Below is a small trained network, with its code and all its weights. Each question gives an input and a target symbol and asks what happens when units are switched off, that is, made to give their printed mean instead of their output.

import numpy as np


def w(rows, s, z=0):
    codes = np.array(rows[::2]) - 128.0
    scale = np.full(codes.shape[1], s)
    scale[-1] = z or s
    return codes * scale


def f(y):
    return np.maximum(y, 0)


def softmax(a):
    e = np.exp(a - a.max(-1, keepdims=True))
    return e / e.sum(-1, keepdims=True)


def log_softmax(a):
    a = a - a.max(-1, keepdims=True)
    return a - np.log(np.exp(a).sum(-1, keepdims=True))


def net(x, mask):
    ids = ['αγδεζθμπστφψ'.index(c) for c in x.split()]
    T = len(ids)
    res = E[ids] + P[:T]
    u = 0
    for l in range(2):
        r = res
        for j in range(2):
            rows = slice(3 * j, 3 * j + 3)
            q, k, v = (r @ M[l][rows].T for M in (Q, K, V))
            z = softmax(np.where(np.tri(T) > 0, q @ k.T / 3**0.5, -1e9)) @ v
            o = O[l][rows]
            res = res + np.where(mask[u + j], z, o[:, -1]) @ o[:, :-1]
        u += 2
        y = f(res @ A[l][:, :-1].T + A[l][:, -1])
        res = res + np.where(mask[u : u + 4], y, B[l][:, -1]) @ B[l][:, :-1]
        u += 4
    return log_softmax(res[-1] @ U[:, :-1].T + U[:, -1])


Q, K, V, O, A, B = {}, {}, {}, {}, {}, {}
E = w([
[125,86,204,209,101,239],'α',
[120,53,49,166,16,199],'γ',
[65,144,149,121,174,82],'δ',
[173,55,156,168,218,155],'ε',
[197,154,141,171,19,162],'ζ',
[157,178,131,123,144,60],'θ',
[136,73,250,91,217,86],'μ',
[8,52,79,59,109,186],'π',
[179,36,3,100,84,117],'σ',
[51,84,117,113,39,56],'τ',
[1,99,57,230,114,142],'φ',
[134,116,43,202,161,48],'ψ',
],0.0086)
P = w([
[170,166,156,113,106,163],'0',
[122,21,207,156,104,84],'1',
[100,6,198,166,121,62],'2',
[88,27,170,153,123,63],'3',
[75,24,151,156,131,53],'4',
[68,36,131,152,145,41],'5',
[46,41,116,150,148,31],'6',
[41,70,87,154,141,30],'7',
[35,81,64,146,157,13],'8',
[18,78,58,143,168,9],'9',
[18,95,41,142,168,2],'10',
],0.0051)
Q[0] = w([
[126,158,118,109,145,143],'0.h1',
[53,37,127,154,62,3],'0.h1',
[82,98,138,168,120,67],'0.h1',
[60,106,136,163,103,79],'0.h2',
[122,136,136,75,139,168],'0.h2',
[113,63,97,145,128,97],'0.h2',
],0.04)
K[0] = w([
[103,88,171,128,100,117],'0.h1',
[151,252,124,53,140,228],'0.h1',
[111,203,111,80,125,156],'0.h1',
[86,117,29,132,126,85],'0.h2',
[170,123,146,147,77,160],'0.h2',
[75,150,67,122,109,50],'0.h2',
],0.029)
V[0] = w([
[116,251,90,105,103,170],'0.h1',
[111,190,105,132,216,149],'0.h1',
[85,116,162,227,113,111],'0.h1',
[152,139,130,144,63,46],'0.h2',
[100,112,133,41,95,98],'0.h2',
[35,178,136,145,106,107],'0.h2',
],0.013)
O[0] = w([
[156,96,255,134,95,180,127],'0.h1',
[184,110,116,44,65,105,29],'0.h1',
[98,181,90,180,25,120,128],'0.h1',
[113,68,109,172,58,50,218],'0.h2',
[168,90,129,12,94,72,253],'0.h2',
[160,62,249,146,81,152,248],'0.h2',
],0.008,0.0047)
A[0] = w([
[224,211,187,172,169,11,62],'0.n1',
[182,211,101,102,157,115,2],'0.n2',
[179,248,161,197,170,149,23],'0.n3',
[79,203,143,84,117,162,2],'0.n4',
],0.013,0.0049)
B[0] = w([
[55,204,79,84,36,173,250],'0.n1',
[71,94,180,198,146,172,138],'0.n2',
[233,2,129,100,127,137,160],'0.n3',
[127,75,115,121,156,137,135],'0.n4',
],0.0084,0.0018)
Q[1] = w([
[41,80,84,124,107,177],'1.h1',
[23,5,175,124,35,21],'1.h1',
[105,63,108,84,92,117],'1.h1',
[204,248,20,102,251,194],'1.h2',
[76,200,159,122,219,146],'1.h2',
[162,113,154,44,136,75],'1.h2',
],0.022)
K[1] = w([
[144,97,105,118,124,175],'1.h1',
[168,211,67,121,122,255],'1.h1',
[129,148,110,138,166,146],'1.h1',
[169,129,43,129,57,242],'1.h2',
[134,185,126,182,89,176],'1.h2',
[139,135,77,62,182,143],'1.h2',
],0.028)
V[1] = w([
[127,137,94,108,99,254],'1.h1',
[169,174,60,168,113,139],'1.h1',
[73,193,123,143,83,206],'1.h1',
[146,133,119,140,131,99],'1.h2',
[132,133,121,147,73,167],'1.h2',
[75,149,133,100,162,105],'1.h2',
],0.0095)
O[1] = w([
[137,174,83,61,165,242,254],'1.h1',
[244,158,180,157,160,161,119],'1.h1',
[73,254,129,77,182,112,141],'1.h1',
[126,115,147,136,142,114,126],'1.h2',
[93,128,116,129,95,122,97],'1.h2',
[143,193,110,123,170,159,146],'1.h2',
],0.0054,0.005)
A[1] = w([
[163,113,133,130,163,123,50],'1.n1',
[245,243,123,199,124,101,31],'1.n2',
[170,255,113,86,148,134,3],'1.n3',
[229,175,157,157,126,10,193],'1.n4',
],0.0073,0.0081)
B[1] = w([
[146,79,130,61,81,96,130],'1.n1',
[143,83,128,254,130,38,130],'1.n2',
[248,82,190,162,162,96,136],'1.n3',
[207,223,161,198,149,59,254],'1.n4',
],0.0068,0.0032)
U = w([
[166,109,60,156,29,216,73],'α',
[109,190,174,121,204,122,202],'γ',
[145,76,170,85,44,52,38],'δ',
[234,72,12,113,125,122,88],'ε',
[114,106,204,186,89,216,131],'ζ',
[151,158,200,16,174,132,254],'θ',
[122,152,20,129,197,76,216],'μ',
[39,64,110,46,143,167,76],'π',
[197,60,148,148,254,101,99],'σ',
[44,126,118,235,124,99,109],'τ',
[102,243,117,96,36,150,104],'φ',
[229,187,140,141,64,145,197],'ψ',
],0.0069,0.0043)

Each question gives the input, a string of symbols that net reads in full, and the target symbol t.
The units are the heads (3 rows each of Q, K, V and O) and the neurons (one row each of A and B). Each row of codes is followed by its name. A weight is (code - 128) times the scale printed after its matrix; where a second scale follows, it is the last column's (O, A, B and U).
mask holds one flag per unit, layer by layer, with each layer's heads first. A switched-off unit (its flag False) gives its mean, the last column of its rows in O or B, instead of its output. The means were averaged over made-up inputs and are rounded, as every weight is.
A unit's drop is (log p(t) with every unit on - log p(t) with that unit switched off) / (log p(t) with every unit on - log p(t) with every unit switched off).
The circuit of an input: a set's keep is (log p(t) with only the set's units on - log p(t) with every unit switched off) / (log p(t) with every unit on - log p(t) with every unit switched off). Starting from all 12 units, units are removed one at a time, each time the one whose removal leaves the highest keep (on an exact tie, the one counted first), for as long as the keep stays at least 0.8.
units of the circuit, in order: the units of the circuit, biggest drop first
most important unit: the unit with the biggest drop
k most important neurons: the k neurons with the biggest drops, biggest first
which heads matter: for each layer, one digit per head in row order, 1 if its drop is at least 0.15 and else 0, layers parted by /
input ζ π γ τ θ φ, target ζ: which heads matter : 11 / 00
input τ μ ψ θ π ψ, target τ: which heads matter : 11 / 00
input σ δ τ μ σ θ π π π τ ε, target σ: units of the circuit, in order : 0.h1, 1.h1
input τ π γ π τ ψ ε, target τ: units of the circuit, in order : 0.h2, 1.h1
input τ θ τ φ π, target τ: units of the circuit, in order : 0.h1, 1.h1
input τ α σ δ, target τ: units of the circuit, in order : 1.h1, 0.h1, 0.h2
input σ α π α π φ δ, target σ: which heads matter : 10 / 10
input θ φ π φ δ π ζ γ δ, target θ: most important unit : 0.n1
input ζ γ σ π μ ζ φ ε π, target ζ: units of the circuit, in order : 0.h2, 0.h1
input ε ψ τ π ζ π π ζ σ γ, target ε: units of the circuit, in order : 0.n3, 1.h1, 0.h2, 0.h1
input μ φ π ζ σ δ, target μ: units of the circuit, in order : 0.h2, 0.h1
input α π θ, target φ: which heads matter : 10 / 00
input π τ σ π σ θ τ μ, target π: 2 most important neurons : 0.n1, 1.n4
input ε μ γ τ ε μ, target δ: units of the circuit, in order : 0.h2
input τ τ γ, target δ: which heads matter : 01 / 10
input θ π θ, target θ: units of the circuit, in order : 0.n1, 0.h2, 1.h1, 0.h1
input δ π τ π θ μ τ δ, target δ: units of the circuit, in order : 0.h2, 0.h1
input σ π π γ τ π π α α, target σ: units of the circuit, in order : 0.h1, 1.h1, 0.h2
input φ π μ π γ ζ π τ σ, target δ: which heads matter : 01 / 01
input ψ σ π ζ ζ π, target θ: units of the circuit, in order : 0.h2, 1.h1, 0.n1
input π τ δ π δ τ μ, target π: which heads matter : 00 / 10
input ζ ψ ζ α α θ τ θ γ, target δ: which heads matter : 01 / 00
input ε π ε α π σ π θ α τ π, target δ: which heads matter : 01 / 00
input θ γ ζ τ π φ γ, target ζ: which heads matter : 01 / 00
